Each row has a hidden stage along a path, written after it and counted from one end. A new block has a new path.
[-150  -68   93  -80 -522  411  -38  -97 -113 -328 -187  -20 -291 -269
  150 -308 -139  -13  254  256  -32   -9  202  146 -197  217  -94 -359
   86 -114   59 -169  132 -206  118  -54   66 -408  -39   38  297  -98
 -241 -441  249  429  241  408 -236] | 22
[ 184 -222 -146   82  110  -46 -375 -210 -116  -39  129  340  -49  289
 -125  186  201    3 -113 -337 -227  -18  152  360 -364  -82 -326  141
  183  341  -66 -364 -104  188  -67 -198 -101  326  165  181 -156   16
  -22  194  -55   57 -171  -97  182] | 13
[-268  -44  274   11 -143 -115  157   -8   30 -370   73 -248  253 -195
 -278   15   -9  109  208  271  -74  321 -265 -218  166   43  -92   89
 -357  196   73  242 -367  334  191  -41 -136  155   25   36    5  -72
   -5  151  -21  109 -195   74 -301] | 33
[  81 -263  240   85 -242  165   73  210   26 -148  -62 -100  -35   10
 -154 -204   93  -92  -56  380  119  160  -65 -183  -19    4 -166  -25
  -40 -263 -185  -38   87   14  228  234  202  118  -68  145  130  -23
  112 -223  221  -89   96  157  -68] | 7
[  94 -486 -113  119  174 -197  -74  121  -37  -46  116  227  305  150
   22  473  176  -82  -27 -252  -41  145   43  -91  -17 -177  100  486
  115  161  -15 -448  -35  270   -8   88  -82  321   25  104   37  -80
   51  154   46  -64   -3 -130   81] | 11
[ 111  137 -333  -88  440   -4 -122 -119  125  733   62  142 -241  283
 -319   -5  171 -191 -163 -258 -228 -360   92   30   33  -52  -20 -233
   92  159  -39  162 -206 -330 -140   68  281  158   85 -319 -226  359
  221  164 -255 -158 -328  -90  -34] | 22
[ -41 -187  422  -64 -330   56 -245 -211 -139 -540  -45 -136 -331 -155
 -247 -376  -94  -70  -76  425    9  109   31  115  -84  -31 -639 -222
  -97   46   26 -118  -22   23   -1   -4    1  224   16  234   25  113
  -83  -53  -45  211   48  132 -148] | 17
[ -10 -241  149  299 -291 -120  -24  128 -109  144  -55  236  111  356
  140  121  211  -16    0  -62   88  218 -266  -65   63  -35   39   76
   60 -101  115 -168   61    1  230  175   49  219    6  -45   46   55
   15  128  203 -333   53  158  -92] | 6
[-246  -32   65   73 -185    8  -29  -17 -161 -233  -50   99  110 -154
   65  104  -67   56  121  124  -97  187   21   40   92   49   47  -14
 -182  247  160 -166  -92   99  -52 -127 -215  -15  121   -4  -19  -48
 -173  170   82  164   71   39 -297] | 14
[-181 -303  -68 -145  184  -31  151  145   11 -136   -5 -132  226 -215
 -169  276  -36 -228 -112    3    3   11   53 -356  491 -301   59  298
 -187  -74   94 -241  -95   44  -63  142   19  101 -106 -162  215   89
   54  -56   63  111  240 -163 -176] | 1
[ 141 -340   26 -222   76  121  -55   26  -17 -116   37  183  -81 -151
 -267   19   44 -233 -273 -290  -75    3  198  -28  122 -277 -206  186
  141 -227 -165 -229   54  -31 -185   13  208  368 -195 -232   71  168
   81   28   -6  127  260   98   79] | 9
[ -77 -135  131  180   62  -29   68  133   -8   77    6  -34   76  153
  -52   74  234    0 -441   48   47  203 -238 -288  160 -203 -272  231
  -25   55   29   32  -55   51  110   76  155  402   88  -26  -13  209
  133  141  123 -325   -2  -59  -65] | 4
[  55 -215  114 -124  174   24  -65  189  -59 -169   78  152 -149  -11
    5   76 -136 -173 -180 -266 -119  -56    1  -46    5 -209 -155   66
  -67 -137   73 -236  410  -88 -208    7   48  439  -18  -72 -127  301
  -92  184 -433  -55  257  123   29] | 4
[ 270 -186   69  -24   74 -134   77  235  242  277  -33 -100  143  265
  -16  146   77 -166   40 -132   43  -71 -229 -251  -56    3  255   79
   18 -143  -98  100   87  -24  166  217  130  192 -215 -144   45   -8
  164  -38  -11 -314   -2   80  164] | 31
[   9 -243   60  130 -225 -168 -107   -7 -119  140   15  453  139  109
  107  335  171   40   16 -365  -67  317  -28   57   17  -66  228  276
  180  220   86 -193 -134  133  -72    9  -84  347  -10 -153  -31  -34
   11  381   91  -72   28  182  -69] | 38
[ 333 -230 -201  -72  377 -184 -124  140  180  364   39  -52  127  263
  -31  336  105 -239 -141 -182  -46 -221   10 -142 -108 -140  265  229
   98  242  -65  -99   32    1  -78  153  -14  219 -110  -12  -68  -39
  157   23  -87 -286  -88 -314  271] | 33
[  37 -243   20 -132   80   58  114  137   85 -186  -13 -239   82   30
  -26   56  -16 -183 -113  -81   33 -169  -98 -202   77 -164 -158   83
  -47 -237   35 -144  200  -36  170   31  105   55 -162  -77  263   71
  -36 -290   77  -37  238   27   93] | 2
[  90  261 -239 -255  290  -13   60 -137  133  546   72    3  -49   30
 -328  -76   40 -160   46 -311 -226 -362   27   84   85   45  165 -274
   18  118  -32  404 -214 -258  -89 -132  189   22 -126 -565  -84  165
   88  131 -152  -82 -232   57   20] | 37
[  97  257 -292 -187   24  132  192   77  258  465  -44 -213  111  221
 -218  -72  105  -99  222  -76 -121 -395 -105  -19   -3  136  365 -422
 -127  -36  -43  381 -104 -194  289  -54   39 -375 -156 -312   44 -113
   28 -273  219 -108 -156   -6  -47] | 40
[  65    8   91 -171 -352  437  276  362  198 -136 -111 -266    7 -224
 -110 -284  -30  -23  183  413   12   43    5 -209 -141  177  314 -283
 -154 -219 -229  285  163  -39  254   86   52 -308 -190   60   87 -287
  -27 -444  298   96  128  212 -175] | 36
[   8  -68  191  112 -314  142  144  242   28  140 -153  -45  -56  134
   24 -199   67  -89   13  255  128   53 -184 -185   92   63   52 -222
  -65 -327  -21   74  166 -196  259  229  209  -24  -85  -91  131   62
   49 -177  242 -233  152  255 -154] | 0
[ 168 -331  118  209 -242  -90 -252 -157  -37  236   35  417 -198  413
 -201  -17  294  -31  106 -188  -47  164  -33  163 -201   45 -254  -27
  273  -94 -111 -200 -201    6  170  229  255  363   55   50  -12  147
  203  134   -1  -47 -230  348  -22] | 21
[ -52 -143  171 -204  -27   13    3   35  -45 -368  159   27  -86 -258
 -123  -67 -184  -43  247  -70 -194   53    3   32 -117   15  -12  -60
 -108   73   87   36  145   68 -109  -83  -77  219  -57  -24 -123   49
 -190  149 -433  181  -31  239 -134] | 33
[-113 -298 -177  103 -142  -31   73  150  -75   39  -99  -69  311   45
  138  243  107 -160  127  204  111   -1    0 -188  245  -86  368  123
  -19   67  169 -298  -24   -8  174  188 -124 -287  -90   -4  252 -225
  -79 -248  457  -86  130 -234 -179] | 8
[-133  -12 -181 -211  421  116   38   52    6  -39  158  104  -17 -131
 -354  154  -42 -108 -173 -318 -307  -97  121  -61  204 -238 -170   95
 -222   37   -2  -64  -60   19 -224 -141   48  307  100 -190 -166  305
   23  222 -373  180   23  -58 -127] | 2
[ 153 -296 -118  -35    3   59   36   57   61   76  -23   71  111  261
   69  183  173 -151 -126 -472    5 -151  -73  -36  -35 -156  -80  168
  230 -289  -17 -250  149  -58  220  -13  188   82 -194 -226  307   49
    9 -240  249  -97  236  145  232] | 3
[-172  -31  -73  166 -343  133  235  334  -24  207 -217    9  219  123
  317  121    0  -65  288  165  101   11 -151 -202  210  130  552 -168
 -151 -215  177 -110  187 -193  286  195  -35 -413  -58 -153  230 -136
 -116 -246  395 -151  264  144 -289] | 2
[ 214 -149 -237   22 -169  -41    7  135   67  793 -127  261   55  369
  173  144  295 -234  -27 -348   68 -143  -93 -100  120  -89  640  -75
  371  -83   90   54   53 -371   85  255  166  -91 -314 -485   51  -28
   75  -46  369 -456   44    3    7] | 32
[ 201  -59  -31  -23 -273  122  180   59   87  500 -171   47  -55  140
  111 -257  123 -202  159  -83  144 -240  -41  -16   -4  199  283 -348
  346 -434  -87  146  155 -450  259  151  430 -272 -332 -540  346   -9
   40 -336  438 -229  124  434   50] | 14
[ 302 -270   77  -12  101 -119  -18  304   93  315  -96  132    9  341
  147  193   -1 -305 -184 -340   91 -168 -150 -168   85 -165  159   82
   74 -375  -12 -224  422 -235  -14  245  189  338 -224 -272   65  221
  103   40  -85 -404  351  119  232] | 5
[ 305 -264   30   -1  -23  -94 -248 -186   78  252  -70  -29 -218  406
   49  -39  185 -208 -200 -237   64 -252  -93   54 -237  -78 -302  -35
  383  -55   17 -134   65 -215  155  114  266  178 -172 -100  202  148
   89 -210  108 -230  -13   85  307] | 25
[-149  -82  216  -14 -134  108   85   71   19 -172  -47 -177 -107 -178
 -154 -200  -12  -31  -43  407   19  133  -40 -219  101   17 -179 -132
 -146    3    3   83  -56  -37   70  116  107   72   38   55   28   92
   25  -67   35   70  -10  122 -297] | 19
[  47  -11  139  -35 -576  244  -47   73  -66  -76 -188  136 -114  -74
  151 -148  -85   -9  264  129   -9   72   83  173 -186  209  267 -304
   16  -54   -7  -53  164 -117   79  -14  -86 -225 -115  -29  111 -215
 -161 -170  262  139  243  346 -128] | 39
[ 191  -94  191 -160 -112  137 -115   56   16 -213  -44  -87 -201   49
 -179 -267  -78 -176 -101   74  -36 -152  -20   88 -129  -53 -282 -261
  -89 -207  -92  -36  265 -108   23  -30   51  156 -136    0  -44   94
  -65 -118  -57  -29  178   87   77] | 10
[ -56  -65   55   90  -21  -80  -38  -14  -82  205  -59  -26    1   93
 -132  -55  121 -148 -195  194   53   10  -96 -112  265 -118  -88  -44
  -48   79   88   24 -125 -132   16  128  100  147  -11 -161    3  148
   79   95  151 -251  -29 -129 -139] | 8
[ 141  200 -265  -98  -32  169   33  -85  144  740 -185  137  -67  158
  -61  -41  116 -170   64 -312 -102 -279   64   61   51  147  347 -272
  200 -126 -111  232 -200 -393   44   14  315 -236 -201 -616  146   66
  158 -117  275  -71    6  209   41] | 29
[ 153  -63 -147  -49  238  123 -162  -58   54  307   68   47 -239   69
 -199  -67  190 -102 -313  -24 -147  -94  133  -18 -187  -99 -152   15
  206  284 -116   95 -110 -118 -127   35  203  237   53   -2 -167  145
  145   36  -92 -108 -236 -130   59] | 29
[-184 -131  363  -81 -329  156 -234 -316 -260 -720   37 -190 -370 -241
 -390 -512 -143  -67   53  498  -69   43   59  244  -55  -26 -825 -309
 -197   12   83 -107  -60   30   65  -91    4  106   71  267   79  133
 -178 -158 -119  338  -15  130 -202] | 5
[-155  -46  155 -243 -125  258   17  110    8 -324 -117 -145 -220 -321
   37 -116 -222 -111 -115  118  -81   -6   61 -166   84  -95  -72 -149
 -165  -54  119  -50  220 -157 -147  -28  -22    5  -73  -56   12  142
 -163 -115 -124  232  326  118 -239] | 25
[   6  -41  139  -40 -350  220  111  112   46  -29  -53   -8 -188   11
  -80 -348  -30  -50  351  202  -19  -52  -49   19 -140  233   43 -470
  -35 -316  -46  106  177 -204  251  116  174 -179  -82  -57   67    5
  -81 -242   36   72   -2  441 -231] | 18
[-282 -362  281 -198   77 -258  -96 -319 -195 -752  232 -275    6 -554
 -345  -39 -197  -94  167  312  -97  168   72  -66  165 -147 -448  240
 -145  418  231 -100 -304  286 -162  -49 -128  308   -8  135  109   42
 -146  140 -372  377 -193  -56 -214] | 33
[   3   45   44 -104  162  201  -36  117  -10   29   -8  -75 -245  -21
 -170 -180   -9 -141 -420   94  -89 -114    5  -99   68 -187 -295 -134
 -124   -7  -10   67  183 -195 -133  -17  138  257   46  -61 -159  299
   18   33 -158 -135  109  -82  -60] | 4
[  10 -180  185 -187  -61  -92  -19  -90  -22 -245   93 -201  -96 -164
 -143 -188 -115 -152  202  117  -38  -95  -68  -14  -45    6 -108 -130
   -5   51  123  100   58  -50   34   25   33   92 -174  -74   74   26
 -127  -67 -214   32  -87  132  -43] | 33
[-132 -242    6 -189   98  -32  157  -35  139 -377   51 -447  257 -177
 -137  139   21  -70    2   16  -28  -25 -139 -305  110 -145 -143  241
  -93   92   94   22 -194  207  214  -69  -35  -29 -163  -29  289  -92
  -51 -274  135  158   -4 -109  -27] | 29
[-105  -73  -79  -50  378   42 -132 -144  -74 -148  150 -146 -119 -130
 -440  -56   11 -112 -203  262 -177  -83  169   -7   57 -142 -502   68
 -177  311  -39  -76 -243   77 -127  -31   72  247  224  173  -78  201
   94   51 -246  140 -230 -256  -80] | 4
[ 222 -359  130 -121   34 -163   57  190  148  -13  -16 -198  124  -29
  -18  108  -80 -259  173   95  102  -74  -55 -249    4   -8  256  132
   21 -104  -50  -64  128   -2   63  280   75  110 -275  -48  194 -102
   81 -155  -47 -115   84   58  122] | 33
[  -4  -61  198  -76 -209  214   22   45   68  -70  -40  -92 -290   -8
 -203 -345   36  -61  -33  218  -25    4  -58  -89  -70   34 -261 -318
  -32 -191  -61  138   69 -161  141  109  220   77  -35    8  -15  160
   24 -160  -21   37  -16  265 -200] | 21
[-161  119   49 -346   45  234  237  177   76 -272   78 -253  -26 -411
 -132 -162 -147  -23  -64   54 -174  -42  -35 -193   74  -79   91 -164
 -226   97   89  341  161  -50  -92 -205  -76   13 -111 -185 -131   37
 -211  -15 -179  107   81   44 -240] | 36
[ -30 -247  -69  -42   -9   32  136  315   77    8  -51  166  149  -14
  276  346 -108  -87  248 -263  -62   12   24 -188   14   37  458   96
  -29 -149   84 -305  284  -45   -7  113  -42  -31  -60 -117   99  -18
  -99  -21  -86   96  272  254 -132] | 20
[  34 -299  -10  -25  240 -110  -66   -9   86  -33   47 -206  -27   35
  -73  125   32 -156  -68  123   -5  -91    9 -217  -41  -90 -168  164
   41  170   42 -159  -56   18   30  175   99  161   21  142  113   85
   89 -123 -125   -5 -115 -108   20] | 24
[ 284   58  -37 -164   18  242 -148   -8  148  489 -169  127 -407  204
  -74 -187   72 -222 -343 -272  -74 -274   88   36 -114  -49 -108 -280
  227 -218 -159   77  136 -436 -105   61  368  146 -151 -346  -25  300
  161  -91    8 -118  166  198  143] | 24
[  36 -221  120  -21 -416  181  -87  -88  -92 -178   59  285 -145  -98
 -225 -152  107   50  246   10 -115  227  164  215 -226  106  -83  -89
  142    2 -137  -76 -130  104   89    2   64   97  -16   87   46 -123
  -15  -27   94  281  -78  391 -143] | 40
[-112 -306 -110  -53  137  -64  213  220  113 -330   17 -411  454   28
   -1  326    8 -128   85   81   43  -96 -177 -342  189 -161   83  260
 -256  -37  127 -227   36  219  309   42 -170 -149 -101   99  300 -175
  -86 -343  222    3  143 -257  -25] | 6
[-124 -114  121 -179   34   54   16  -54   47 -417   23 -376 -103 -181
 -152 -149 -149  -96   72  278  -57 -137  -19 -114  -22  -10 -324 -157
 -192   55  106  -33   36   -1   88  -31  -14  -37   -4  124  120   68
 -123 -236 -137  222   -4   22 -146] | 20
[ -14  -76  -98  -89  -34  198 -201 -185 -131 -256  119  275 -191  -48
 -105  -51   16   54   66 -268 -295  -37  220  358 -338   32 -292 -119
  101  184   -9 -216   25   54  -88 -307  -57  101  136   59 -110   50
 -196   68 -149  331  -60  185  -44] | 16
[  22 -413 -127  -69  467 -297 -115   55  101  -31  117  -23  191  136
  -42  563   51 -173 -181 -331 -109  -41  -27 -272  117 -326  -31  487
  -33  265  138 -377  -79  191 -134  108 -104  416   29   66  -18  150
   90  178 -285  -17  -15 -292   65] | 24
[ 141   43   54 -122 -172  293 -107   20   40   95 -181  -27 -240 -145
  -40 -200  -63 -124 -109  187  -48  -50  180   34 -144   85   39 -187
   54   33 -160   69   34 -196 -105   17  120  -60 -102  -80   35  -28
   45 -162  137   83  154  101   14] | 31
[ 145  -30  -60   -7 -210  120 -166   22    4  359 -182  246 -113  159
   97   66   78 -123  -72 -185  -59  -24   62   72  -55   -1  259  -96
  147   26  -19  -71   10 -203  -74   58   42    5 -116 -219  -20    5
   38   22  186  -84  154   76    6] | 30
